Below is a small trained network, with its code and all its weights. Each question gives an input and a target symbol and asks what happens when units are switched off, that is, made to give their printed mean instead of their output.

import numpy as np


def w(rows, s, z=0):
    codes = np.array(rows[::2]) - 128.0
    scale = np.full(codes.shape[1], s)
    scale[-1] = z or s
    return codes * scale


def f(y):
    return np.maximum(y, 0)


def softmax(a):
    e = np.exp(a - a.max(-1, keepdims=True))
    return e / e.sum(-1, keepdims=True)


def log_softmax(a):
    a = a - a.max(-1, keepdims=True)
    return a - np.log(np.exp(a).sum(-1, keepdims=True))


def net(x, mask):
    ids = ['βζημξστψ'.index(c) for c in x.split()]
    T = len(ids)
    res = E[ids] + P[:T]
    u = 0
    for l in range(2):
        r = res
        for j in range(2):
            rows = slice(2 * j, 2 * j + 2)
            q, k, v = (r @ M[l][rows].T for M in (Q, K, V))
            z = softmax(np.where(np.tri(T) > 0, q @ k.T / 2**0.5, -1e9)) @ v
            o = O[l][rows]
            res = res + np.where(mask[u + j], z, o[:, -1]) @ o[:, :-1]
        u += 2
        y = f(res @ A[l][:, :-1].T + A[l][:, -1])
        res = res + np.where(mask[u : u + 16], y, B[l][:, -1]) @ B[l][:, :-1]
        u += 16
    return log_softmax(res[-1] @ U[:, :-1].T + U[:, -1])


Q, K, V, O, A, B = {}, {}, {}, {}, {}, {}
E = w([
[59,4,130],'β',
[143,106,40],'ζ',
[115,160,120],'η',
[116,182,163],'μ',
[112,158,116],'ξ',
[161,147,106],'σ',
[150,166,137],'τ',
[56,109,160],'ψ',
],0.011)
P = w([
[140,170,211],'0',
[105,116,2],'1',
[117,119,35],'2',
[121,125,41],'3',
[123,134,50],'4',
[126,136,60],'5',
[129,136,64],'6',
[129,139,73],'7',
],0.006)
Q[0] = w([
[227,209,51],'0.h0',
[206,255,130],'0.h0',
[168,142,141],'0.h1',
[184,125,105],'0.h1',
],0.0027)
K[0] = w([
[19,102,196],'0.h0',
[3,48,151],'0.h0',
[126,119,136],'0.h1',
[116,121,145],'0.h1',
],0.0046)
V[0] = w([
[64,37,43],'0.h0',
[206,100,3],'0.h0',
[185,165,177],'0.h1',
[46,121,155],'0.h1',
],0.0057)
O[0] = w([
[100,111,6,161],'0.h0',
[181,84,35,254],'0.h0',
[162,156,232,76],'0.h1',
[3,155,147,103],'0.h1',
],0.0053,0.00083)
A[0] = w([
[106,3,121,148],'0.n0',
[123,177,142,255],'0.n1',
[36,108,221,125],'0.n2',
[174,178,151,206],'0.n3',
[153,186,135,168],'0.n4',
[221,185,201,114],'0.n5',
[208,134,149,112],'0.n6',
[61,130,202,105],'0.n7',
[203,186,189,106],'0.n8',
[65,174,75,102],'0.n9',
[106,1,134,135],'0.n10',
[152,173,196,112],'0.n11',
[206,143,176,134],'0.n12',
[215,113,53,144],'0.n13',
[123,191,134,226],'0.n14',
[109,66,120,135],'0.n15',
],0.0073,0.0045)
B[0] = w([
[128,49,154,163],'0.n0',
[119,202,106,253],'0.n1',
[34,127,150,160],'0.n2',
[145,221,132,207],'0.n3',
[142,166,140,185],'0.n4',
[164,197,197,151],'0.n5',
[175,154,120,140],'0.n6',
[2,160,160,147],'0.n7',
[154,163,181,147],'0.n8',
[207,177,124,164],'0.n9',
[126,51,169,158],'0.n10',
[136,178,190,147],'0.n11',
[184,209,143,145],'0.n12',
[54,148,110,224],'0.n13',
[126,192,121,236],'0.n14',
[133,88,139,148],'0.n15',
],0.0077,0.0046)
Q[1] = w([
[90,7,107],'1.h0',
[101,3,100],'1.h0',
[173,219,126],'1.h1',
[170,199,126],'1.h1',
],0.0071)
K[1] = w([
[181,76,14],'1.h0',
[166,89,29],'1.h0',
[212,150,190],'1.h1',
[254,172,208],'1.h1',
],0.008)
V[1] = w([
[246,85,67],'1.h0',
[5,156,197],'1.h0',
[185,158,254],'1.h1',
[229,141,184],'1.h1',
],0.0052)
O[1] = w([
[111,168,12,9],'1.h0',
[134,74,255,236],'1.h0',
[247,94,96,236],'1.h1',
[237,142,79,176],'1.h1',
],0.0065,0.011)
A[1] = w([
[137,165,182,134],'1.n0',
[157,119,149,106],'1.n1',
[14,75,127,87],'1.n2',
[129,145,164,197],'1.n3',
[136,151,171,177],'1.n4',
[41,9,123,3],'1.n5',
[126,73,196,91],'1.n6',
[61,85,163,230],'1.n7',
[186,49,89,158],'1.n8',
[139,142,179,205],'1.n9',
[125,71,197,97],'1.n10',
[136,255,20,124],'1.n11',
[168,125,107,151],'1.n12',
[168,98,125,132],'1.n13',
[73,187,117,227],'1.n14',
[162,176,89,201],'1.n15',
],0.0079,0.005)
B[1] = w([
[125,86,96,229],'1.n0',
[108,86,139,186],'1.n1',
[179,198,173,188],'1.n2',
[78,98,80,219],'1.n3',
[99,89,86,228],'1.n4',
[255,212,194,178],'1.n5',
[183,86,55,228],'1.n6',
[54,203,90,224],'1.n7',
[131,234,238,211],'1.n8',
[92,97,102,254],'1.n9',
[172,92,56,232],'1.n10',
[197,35,15,224],'1.n11',
[103,162,141,197],'1.n12',
[79,146,179,187],'1.n13',
[29,161,91,165],'1.n14',
[97,193,100,225],'1.n15',
],0.0064,0.0081)
U = w([
[194,65,176,56],'β',
[131,129,145,174],'ζ',
[84,104,7,85],'η',
[171,245,248,69],'μ',
[99,3,71,154],'ξ',
[201,161,47,82],'σ',
[34,213,149,254],'τ',
[123,122,131,162],'ψ',
],0.0055,0.0038)

Each question gives the input, a string of symbols that net reads in full, and the target symbol t.
The units are the heads (2 rows each of Q, K, V and O) and the neurons (one row each of A and B). Each row of codes is followed by its name. A weight is (code - 128) times the scale printed after its matrix; where a second scale follows, it is the last column's (O, A, B and U).
mask holds one flag per unit, layer by layer, with each layer's heads first. A switched-off unit (its flag False) gives its mean, the last column of its rows in O or B, instead of its output. The means were averaged over made-up inputs and are rounded, as every weight is.
A unit's drop is (log p(t) with every unit on - log p(t) with that unit switched off) / (log p(t) with every unit on - log p(t) with every unit switched off).
The circuit of an input: a set's keep is (log p(t) with only the set's units on - log p(t) with every unit switched off) / (log p(t) with every unit on - log p(t) with every unit switched off). Starting from the 12 units with the biggest drops (on a tie, the unit counted first), units are removed one at a time, each time the one whose removal leaves the highest keep (on an exact tie, the one counted first), for as long as the keep stays at least 0.8.
circuit, biggest first: the units of the circuit, biggest drop first
top k neurons: the k neurons with the biggest drops, biggest first
top k neurons in layer l: the k neurons of layer l with the biggest drops, biggest first
which heads matter: for each layer, one digit per head in row order, 1 if its drop is at least 0.15 and else 0, layers parted by /
drop when u is switched off: that unit's drop, to one decimal
input β μ τ, target τ: circuit, biggest first => 1.h1, 1.n11
input ζ σ σ μ, target η: top neuron in layer 1 => 1.n11
input ζ β β σ τ, target η: circuit, biggest first => 1.h0, 1.n11, 1.h1, 0.h0
input ψ η η, target ξ: which heads matter => 10 / 10
input β τ ξ, target τ: circuit, biggest first => 1.h1, 1.n11
input β σ μ η, target τ: circuit, biggest first => 1.h1, 1.n11
input ζ μ σ, target η: which heads matter => 00 / 11
input ψ σ σ τ μ ψ σ, target ξ: top 2 neurons in layer 0 => 0.n7, 0.n2
input μ μ τ σ β σ, target β: top 3 neurons => 0.n7, 0.n2, 0.n5
input ψ ψ β η τ, target ξ: which heads matter => 10 / 10
input ζ σ τ, target η: which heads matter => 00 / 11
input β σ σ σ, target τ: top 3 neurons in layer 0 => 0.n13, 0.n2, 0.n7
input μ μ μ μ, target β: which heads matter => 10 / 11
input ψ τ σ σ σ ζ, target η: which heads matter => 00 / 11
input σ ξ σ σ, target σ: top 2 neurons => 1.n11, 0.n13
input τ μ μ σ η η, target μ: which heads matter => 11 / 01
input β ζ τ σ μ, target τ: top neuron => 1.n11
input μ σ σ τ μ, target β: top 2 neurons in layer 0 => 0.n7, 0.n2
input ψ σ ξ ψ ξ, target ξ: top 3 neurons in layer 0 => 0.n7, 0.n2, 0.n9
input β ξ ξ ψ σ η, target τ: drop when 1.n10 is switched off => 0.1
input ζ τ ψ σ μ ζ σ, target η: drop when 1.h0 is switched off => 0.8
input σ μ η τ, target σ: drop when 1.h0 is switched off => 1.1
input τ σ ζ μ, target μ: top neuron => 1.n8
